Below are the code and all the weights of a small trained network. Each question names an input and a target symbol and asks about switching units off, where a switched-off unit gives its printed mean instead of its output.

import numpy as np


def w(rows, s, z=0):
    codes = np.array(rows[::2]) - 128.0
    scale = np.full(codes.shape[1], s)
    scale[-1] = z or s
    return codes * scale


def f(y):
    return np.maximum(y, 0)


def softmax(a):
    e = np.exp(a - a.max(-1, keepdims=True))
    return e / e.sum(-1, keepdims=True)


def log_softmax(a):
    a = a - a.max(-1, keepdims=True)
    return a - np.log(np.exp(a).sum(-1, keepdims=True))


def net(x, mask):
    ids = ['αβγηθλφω'.index(c) for c in x.split()]
    T = len(ids)
    res = E[ids] + P[:T]
    r = res
    for j in range(3):
        rows = slice(2 * j, 2 * j + 2)
        q, k, v = (r @ M[0][rows].T for M in (Q, K, V))
        z = softmax(np.where(np.tri(T) > 0, q @ k.T / 2**0.5, -1e9)) @ v
        o = O[0][rows]
        res = res + np.where(mask[j], z, o[:, -1]) @ o[:, :-1]
    y = f(res @ A[0][:, :-1].T + A[0][:, -1])
    res = res + np.where(mask[3:27], y, B[0][:, -1]) @ B[0][:, :-1]
    return log_softmax(res[-1] @ U[:, :-1].T + U[:, -1])


Q, K, V, O, A, B = {}, {}, {}, {}, {}, {}
E = w([
[164,68,169,215,50,161,178,77,98,188],'α',
[130,129,93,109,163,200,149,213,85,216],'β',
[40,146,111,133,69,88,144,117,154,206],'γ',
[165,208,104,110,133,92,15,104,93,151],'η',
[163,180,170,60,109,224,115,54,149,146],'θ',
[75,110,51,123,123,95,174,108,6,97],'λ',
[105,58,115,210,128,69,11,185,88,142],'φ',
[146,158,98,206,22,139,121,216,148,70],'ω',
],0.012)
P = w([
[199,145,164,125,200,66,183,111,165,47],'0',
[67,202,187,197,100,129,84,131,66,129],'1',
[80,172,170,162,86,136,67,122,84,155],'2',
[87,162,119,121,47,141,78,110,105,163],'3',
[125,168,113,108,58,155,48,111,107,178],'4',
[125,148,97,78,27,156,69,108,104,194],'5',
[110,140,79,64,1,156,56,104,110,210],'6',
],0.0066)
Q[0] = w([
[210,98,61,120,192,181,115,231,105,197],'H0',
[166,95,101,91,25,176,35,113,70,138],'H0',
[165,197,95,174,2,175,43,141,39,186],'H1',
[74,176,182,124,114,125,135,36,214,100],'H1',
[169,206,80,156,83,188,107,140,100,86],'H2',
[149,54,160,125,211,112,159,124,230,19],'H2',
],0.0094)
K[0] = w([
[31,130,135,146,96,95,124,68,174,132],'H0',
[201,28,101,51,194,96,184,125,187,145],'H0',
[255,67,138,184,177,67,188,114,201,50],'H1',
[187,76,103,103,130,170,120,191,80,143],'H1',
[79,115,132,162,126,125,239,154,156,55],'H2',
[19,189,140,162,50,130,75,190,31,209],'H2',
],0.0094)
V[0] = w([
[140,90,132,166,196,166,119,151,72,142],'H0',
[125,161,155,92,170,138,182,221,150,200],'H0',
[191,179,159,158,87,153,51,154,145,123],'H1',
[162,139,151,107,101,225,185,49,131,108],'H1',
[161,116,107,71,220,118,124,183,108,1],'H2',
[153,75,169,226,101,150,193,162,156,56],'H2',
],0.0076)
O[0] = w([
[191,100,70,54,140,189,139,183,97,148,117],'H0',
[73,163,149,185,234,205,132,198,71,180,159],'H0',
[255,65,78,148,116,131,106,193,119,83,115],'H1',
[177,168,196,94,100,26,145,198,67,239,76],'H1',
[136,126,38,233,152,76,148,108,180,240,131],'H2',
[84,21,155,73,236,80,113,128,174,131,251],'H2',
],0.0072,0.0033)
A[0] = w([
[141,141,72,108,82,117,143,73,96,147,39],'N0',
[220,142,152,141,125,224,86,119,178,164,47],'N1',
[85,149,196,109,46,148,107,172,254,180,1],'N2',
[142,236,99,136,243,70,48,100,142,109,30],'N3',
[101,179,161,105,129,88,36,169,183,120,66],'N4',
[78,155,218,117,171,125,124,136,203,116,31],'N5',
[153,112,218,122,202,80,190,104,151,55,46],'N6',
[113,99,147,198,152,39,123,131,24,55,74],'N7',
[156,166,147,155,168,85,225,133,22,79,90],'N8',
[114,61,191,48,139,86,92,183,145,123,57],'N9',
[110,57,180,209,176,198,179,34,105,116,138],'N10',
[240,106,163,86,238,130,167,94,205,123,111],'N11',
[159,107,155,69,106,151,71,71,147,162,34],'N12',
[203,166,151,98,211,164,143,76,224,190,62],'N13',
[107,46,137,187,132,110,55,151,118,136,50],'N14',
[95,77,82,144,132,192,65,95,184,92,6],'N15',
[115,46,233,51,125,87,177,230,112,72,82],'N16',
[153,116,186,234,165,204,190,36,139,134,47],'N17',
[179,162,195,201,158,119,110,150,7,76,70],'N18',
[63,132,92,59,56,105,121,149,152,129,107],'N19',
[138,169,115,146,98,121,139,194,178,121,102],'N20',
[110,177,203,129,172,143,148,192,134,66,65],'N21',
[98,80,103,171,135,208,80,120,226,104,19],'N22',
[125,104,111,226,176,123,187,125,111,90,106],'N23',
],0.0071,0.0067)
B[0] = w([
[139,89,193,162,168,125,187,198,166,102,158],'N0',
[79,70,108,112,110,113,170,210,191,94,155],'N1',
[173,134,76,110,136,129,128,94,55,105,177],'N2',
[196,70,187,168,212,176,133,33,62,135,153],'N3',
[178,97,164,148,152,114,176,72,158,87,177],'N4',
[32,117,169,141,169,113,186,130,151,133,147],'N5',
[181,115,213,133,89,116,166,165,106,205,149],'N6',
[162,124,65,34,82,105,122,156,155,79,186],'N7',
[133,127,87,65,86,125,155,85,112,134,164],'N8',
[133,203,93,211,187,133,130,82,123,107,209],'N9',
[140,142,133,14,108,65,137,173,144,182,236],'N10',
[127,143,166,100,35,181,2,183,140,116,171],'N11',
[79,111,99,179,179,99,179,151,140,90,158],'N12',
[42,141,178,118,120,126,109,131,190,97,150],'N13',
[48,141,150,65,123,112,89,163,174,144,192],'N14',
[173,173,110,107,121,78,169,64,35,178,176],'N15',
[197,138,54,225,175,169,118,45,90,161,223],'N16',
[186,141,188,79,93,115,141,187,109,134,165],'N17',
[193,67,122,69,156,159,101,179,147,105,174],'N18',
[207,104,186,150,169,147,159,118,174,72,255],'N19',
[141,136,180,169,196,137,193,110,187,138,154],'N20',
[153,142,113,150,107,183,76,162,133,138,149],'N21',
[120,190,88,82,134,52,211,168,1,137,183],'N22',
[133,106,63,119,111,128,139,172,127,108,181],'N23',
],0.0059,0.0036)
U = w([
[198,119,171,146,204,147,63,57,82,104,93],'α',
[25,155,152,189,133,62,162,78,159,149,217],'β',
[108,126,43,41,114,113,146,113,63,70,83],'γ',
[172,145,92,240,85,176,120,183,160,26,104],'η',
[87,142,116,120,194,241,104,221,76,174,90],'θ',
[57,161,251,21,89,213,86,122,142,26,254],'λ',
[194,106,224,62,63,77,138,178,89,164,17],'φ',
[77,3,136,112,146,92,10,184,179,89,115],'ω',
],0.0049,0.0032)

Each question gives the input, a string of symbols that net reads in full, and the target symbol t.
The units are the heads (2 rows each of Q, K, V and O) and the neurons (one row each of A and B). Each row of codes is followed by its name. A weight is (code - 128) times the scale printed after its matrix; where a second scale follows, it is the last column's (O, A, B and U).
mask holds one flag per unit, heads first, then neurons. A switched-off unit (its flag False) gives its mean, the last column of its rows in O or B, instead of its output. The means were averaged over made-up inputs and are rounded, as every weight is.
A unit's drop is (log p(t) with every unit on - log p(t) with that unit switched off) / (log p(t) with every unit on - log p(t) with every unit switched off).
The circuit of an input: a set's keep is (log p(t) with only the set's units on - log p(t) with every unit switched off) / (log p(t) with every unit on - log p(t) with every unit switched off). Starting from the 12 units with the biggest drops (on a tie, the unit counted first), units are removed one at a time, each time the one whose removal leaves the highest keep (on an exact tie, the one counted first), for as long as the keep stays at least 0.8.
units of the circuit, in order: the units of the circuit, biggest drop first
most important unit: the unit with the biggest drop
k most important neurons: the k neurons with the biggest drops, biggest first
which heads matter: for each layer, one digit per head in row order, 1 if its drop is at least 0.15 and else 0, layers parted by /
input α θ γ γ γ λ, target α: units of the circuit, in order	(H2; N16; N9; H1)
input α ω β η γ λ θ, target α: units of the circuit, in order	(H2; H1; N16; N9)
input α α η α, target α: most important unit	H2
input γ ω θ β γ γ, target λ: which heads matter	001
input η β λ β ω γ β, target η: units of the circuit, in order	(H2; H1)
input λ φ α β, target β: units of the circuit, in order	(H2; H1)
input φ γ γ φ η α ω, target γ: units of the circuit, in order	(H1; N22; N15)
input ω β ω, target ω: which heads matter	001
input η φ θ γ φ, target η: which heads matter	011
input β θ γ γ β γ λ, target θ: which heads matter	100
input θ β γ β γ β, target φ: which heads matter	011
input α γ λ α λ γ, target α: which heads matter	011
input θ γ γ γ γ, target φ: which heads matter	010
input γ β γ ω α, target λ: units of the circuit, in order	(H2)
input ω φ α, target ω: units of the circuit, in order	(H2; H1; N14)
input β η β β ω ω ω, target θ: which heads matter	100
input β γ φ, target θ: which heads matter	101
input θ ω γ λ λ, target φ: which heads matter	010
input α α λ γ β γ, target α: 3 most important neurons	(N16; N9; N19)
input γ η α β, target λ: units of the circuit, in order	(H2; H1)
